Below is a small trained network, with its code and all its weights. Each question gives an input and a target symbol and asks what happens when units are switched off, that is, made to give their printed mean instead of their output.

import numpy as np


def w(rows, s, z=0):
    codes = np.array(rows[::2]) - 128.0
    scale = np.full(codes.shape[1], s)
    scale[-1] = z or s
    return codes * scale


def f(y):
    return y / 2 * (1 + np.tanh(0.7978845608 * (y + 0.044715 * y**3)))


def softmax(a):
    e = np.exp(a - a.max(-1, keepdims=True))
    return e / e.sum(-1, keepdims=True)


def log_softmax(a):
    a = a - a.max(-1, keepdims=True)
    return a - np.log(np.exp(a).sum(-1, keepdims=True))


def net(x, mask):
    ids = ['ΞΦΨΩαβγδεζθπστ'.index(c) for c in x.split()]
    T = len(ids)
    res = E[ids] + P[:T]
    q, k, v = (res @ M[0].T for M in (Q, K, V))
    z = softmax(np.where(np.tri(T) > 0, q @ k.T / 3**0.5, -1e9)) @ v
    res = res + np.where(mask[0], z, O[0][:, -1]) @ O[0][:, :-1]
    y = f(res @ A[0][:, :-1].T + A[0][:, -1])
    res = res + np.where(mask[1:9], y, B[0][:, -1]) @ B[0][:, :-1]
    return log_softmax(res[-1] @ U[:, :-1].T + U[:, -1])


Q, K, V, O, A, B = {}, {}, {}, {}, {}, {}
E = w([
[79,130,64,148],'Ξ',
[69,198,144,127],'Φ',
[4,105,197,65],'Ψ',
[144,127,214,75],'Ω',
[112,139,48,100],'α',
[191,168,154,189],'β',
[47,141,149,183],'γ',
[196,160,234,43],'δ',
[173,199,93,151],'ε',
[195,193,193,105],'ζ',
[137,169,83,171],'θ',
[18,48,145,171],'π',
[168,97,232,136],'σ',
[208,223,103,175],'τ',
],0.017)
P = w([
[246,115,137,139],'0',
[75,136,133,144],'1',
[140,165,199,86],'2',
[118,161,122,148],'3',
[127,143,203,88],'4',
[130,144,107,157],'5',
],0.012)
Q[0] = w([
[151,38,6,79],'head 0',
[132,150,82,219],'head 0',
[200,43,195,218],'head 0',
],0.011)
K[0] = w([
[2,227,195,36],'head 0',
[36,190,71,206],'head 0',
[81,155,249,240],'head 0',
],0.0084)
V[0] = w([
[200,2,76,100],'head 0',
[91,188,25,202],'head 0',
[168,10,164,208],'head 0',
],0.0088)
O[0] = w([
[95,1,49,163,1],'head 0',
[199,163,27,185,127],'head 0',
[107,49,92,225,159],'head 0',
],0.0091,0.003)
A[0] = w([
[94,147,155,208,8],'neuron 0',
[98,186,100,231,3],'neuron 1',
[100,194,13,151,79],'neuron 2',
[99,99,133,183,197],'neuron 3',
[108,123,199,228,216],'neuron 4',
[6,185,63,128,31],'neuron 5',
[153,159,202,132,191],'neuron 6',
[210,150,133,144,57],'neuron 7',
],0.011,0.0037)
B[0] = w([
[102,107,106,169,156],'neuron 0',
[70,135,27,171,187],'neuron 1',
[111,3,164,65,189],'neuron 2',
[163,145,142,80,168],'neuron 3',
[171,157,65,95,228],'neuron 4',
[221,108,210,191,177],'neuron 5',
[75,107,87,144,251],'neuron 6',
[93,135,234,124,187],'neuron 7',
],0.014,0.011)
U = w([
[167,126,78,78,155],'Ξ',
[125,138,110,68,150],'Φ',
[206,149,110,133,253],'Ψ',
[121,210,130,58,197],'Ω',
[55,106,123,134,2],'α',
[131,91,189,254,172],'β',
[88,96,129,122,77],'γ',
[207,109,144,67,78],'δ',
[121,105,111,150,74],'ε',
[94,75,116,142,6],'ζ',
[69,144,71,148,28],'θ',
[139,82,138,131,65],'π',
[166,114,176,134,162],'σ',
[133,120,130,77,145],'τ',
],0.0093,0.0042)

Each question gives the input, a string of symbols that net reads in full, and the target symbol t.
The units are the heads (3 rows each of Q, K, V and O) and the neurons (one row each of A and B). Each row of codes is followed by its name. A weight is (code - 128) times the scale printed after its matrix; where a second scale follows, it is the last column's (O, A, B and U).
mask holds one flag per unit, heads first, then neurons. A switched-off unit (its flag False) gives its mean, the last column of its rows in O or B, instead of its output. The means were averaged over made-up inputs and are rounded, as every weight is.
A unit's drop is (log p(t) with every unit on - log p(t) with that unit switched off) / (log p(t) with every unit on - log p(t) with every unit switched off).
The circuit of an input: a set's keep is (log p(t) with only the set's units on - log p(t) with every unit switched off) / (log p(t) with every unit on - log p(t) with every unit switched off). Starting from all 9 units, units are removed one at a time, each time the one whose removal leaves the highest keep (on an exact tie, the one counted first), for as long as the keep stays at least 0.8.
circuit, biggest first: the units of the circuit, biggest drop first
top k neurons: the k neurons with the biggest drops, biggest first
drop when u is switched off: that unit's drop, to one decimal
input Φ π ε Φ Φ, target Ω: top 2 neurons => neuron 2; neuron 1
input Φ Φ β, target Ω: circuit, biggest first => head 0; neuron 5
input β π γ, target Ψ: top neuron => neuron 4
input Ξ π Φ α Φ β, target θ: circuit, biggest first => neuron 1; head 0
input Φ β β, target Ω: top 4 neurons => neuron 5; neuron 2; neuron 4; neuron 7
input π Φ Φ Φ, target β: top 2 neurons => neuron 5; neuron 0
input Ψ Φ π β, target θ: circuit, biggest first => neuron 1; neuron 5; head 0
input Φ π Ψ, target Ω: top 3 neurons => neuron 2; neuron 1; neuron 0
input Φ Φ Φ Φ, target β: top 2 neurons => neuron 5; neuron 4
input Φ Φ ζ, target Ω: top 2 neurons => neuron 2; neuron 5
input β Ω β π, target Ψ: drop when neuron 4 is switched off => 0.4
input Φ τ Ω, target Ω: drop when neuron 1 is switched off => 0.2
input Φ σ Ψ Φ Ξ, target Ω: drop when neuron 2 is switched off => 0.3
